Below are the code and all the weights of a small trained network. Each question names an input and a class and asks about switching units off, where a switched-off unit gives its printed mean instead of its output.

import numpy as np


def w(rows, s, z=0):
    codes = np.array(rows[::2]) - 128.0
    scale = np.full(codes.shape[1], s)
    scale[-1] = z or s
    return codes * scale


def f(y):
    return y / 2 * (1 + np.tanh(0.7978845608 * (y + 0.044715 * y**3)))


def log_softmax(a):
    a = a - a.max(-1, keepdims=True)
    return a - np.log(np.exp(a).sum(-1, keepdims=True))


def net(x, mask):
    res = np.array(x, float).reshape(1, 2) / 4 @ E
    y = f(res @ A[0][:, :-1].T + A[0][:, -1])
    res = res + np.where(mask, y, B[0][:, -1]) @ B[0][:, :-1]
    return log_softmax(res[-1] @ U[:, :-1].T + U[:, -1])


A, B = {}, {}
E = w([
[162,2,112,160,80,154,78,130,66],'x0',
[135,52,141,162,222,151,195,96,104],'x1',
],0.0081)
A[0] = w([
[140,172,110,132,69,122,97,127,123,218],'N0',
[136,86,119,130,246,140,151,140,146,79],'N1',
[138,205,117,133,19,149,81,132,141,79],'N2',
[118,80,110,136,239,136,161,122,107,155],'N3',
[140,64,116,122,63,143,93,134,100,59],'N4',
[143,242,121,128,184,119,145,132,133,64],'N5',
[125,205,146,120,157,159,165,112,139,81],'N6',
[136,78,126,133,238,121,162,121,115,147],'N7',
[134,11,120,136,71,136,92,129,101,156],'N8',
[153,71,143,145,73,145,118,116,122,81],'N9',
[133,107,134,142,186,159,166,109,111,56],'N10',
[107,163,114,107,60,115,99,144,119,170],'N11',
[126,187,127,130,169,127,140,126,130,255],'N12',
],0.011,0.0065)
B[0] = w([
[154,104,162,225,89,164,135,131,136,220],'N0',
[99,153,141,131,58,71,110,131,111,187],'N1',
[101,153,158,110,46,70,119,107,89,214],'N2',
[138,120,170,179,74,128,134,134,132,229],'N3',
[77,138,111,117,150,42,121,148,141,182],'N4',
[76,112,83,127,172,18,110,143,108,200],'N5',
[94,149,101,122,159,84,87,130,129,177],'N6',
[138,134,159,182,66,131,112,132,129,225],'N7',
[131,146,103,232,199,136,153,144,161,255],'N8',
[109,121,105,114,152,79,106,133,122,168],'N9',
[103,157,130,84,96,56,123,119,99,158],'N10',
[136,125,173,173,95,126,143,137,133,207],'N11',
[169,95,111,254,185,186,159,151,168,237],'N12',
],0.021,0.0082)
U = w([
[126,140,178,144,52,113,123,122,119,122],'0',
[78,129,77,151,215,88,116,148,160,96],'1',
[215,94,139,159,151,247,176,128,169,255],'2',
[142,133,119,93,128,128,145,116,126,93],'3',
[123,125,134,103,137,144,118,123,135,86],'4',
[121,131,118,102,142,141,116,127,136,88],'5',
[129,144,111,94,130,155,126,102,122,86],'6',
[136,124,122,103,145,123,124,108,124,97],'7',
],0.015,0.0049)

Each question gives the input, the list of numbers given to net, and the class t.
The units are the neurons (one row each of A and B). Each row of codes is followed by its name. A weight is (code - 128) times the scale printed after its matrix; where a second scale follows, it is the last column's (A, B and U).
mask holds one flag per neuron, in row order. A switched-off neuron (its flag False) gives its mean, the last column of its row in B, instead of its output. The means were averaged over made-up inputs and are rounded, as every weight is.
A unit's drop is (log p(t) with every unit on - log p(t) with that unit switched off) / (log p(t) with every unit on - log p(t) with every unit switched off).
The circuit of an input: a set's keep is (log p(t) with only the set's units on - log p(t) with every unit switched off) / (log p(t) with every unit on - log p(t) with every unit switched off). Starting from the 12 units with the biggest drops (on a tie, the unit counted first), units are removed one at a time, each time the one whose removal leaves the highest keep (on an exact tie, the one counted first), for as long as the keep stays at least 0.8.
units of the circuit, in order: the units of the circuit, biggest drop first
unit that matters most: the unit with the biggest drop
k most important neurons: the k neurons with the biggest drops, biggest first
drop when u is switched off: that unit's drop, to one decimal
input [-2,3], class 2: unit that matters most -> N2
input [7,6], class 1: 3 most important neurons -> [N8 N2 N4]
input [-7,8], class 0: 3 most important neurons -> [N7 N3 N1]
input [-8,8], class 0: 4 most important neurons -> [N7 N3 N1 N8]
input [8,7], class 1: 4 most important neurons -> [N8 N4 N9 N2]
input [-6,7], class 0: 3 most important neurons -> [N7 N3 N1]
input [4,-1], class 1: 2 most important neurons -> [N12 N4]
input [3,1], class 2: 2 most important neurons -> [N5 N6]
input [-7,-6], class 1: 2 most important neurons -> [N5 N12]
input [6,3], class 1: drop when N8 is switched off -> 0.1
input [3,2], class 2: drop when N5 is switched off -> 0.9
input [2,0], class 2: drop when N5 is switched off -> 0.2
input [-3,0], class 2: drop when N4 is switched off -> 0.2
input [7,5], class 1: units of the circuit, in order -> [N8]
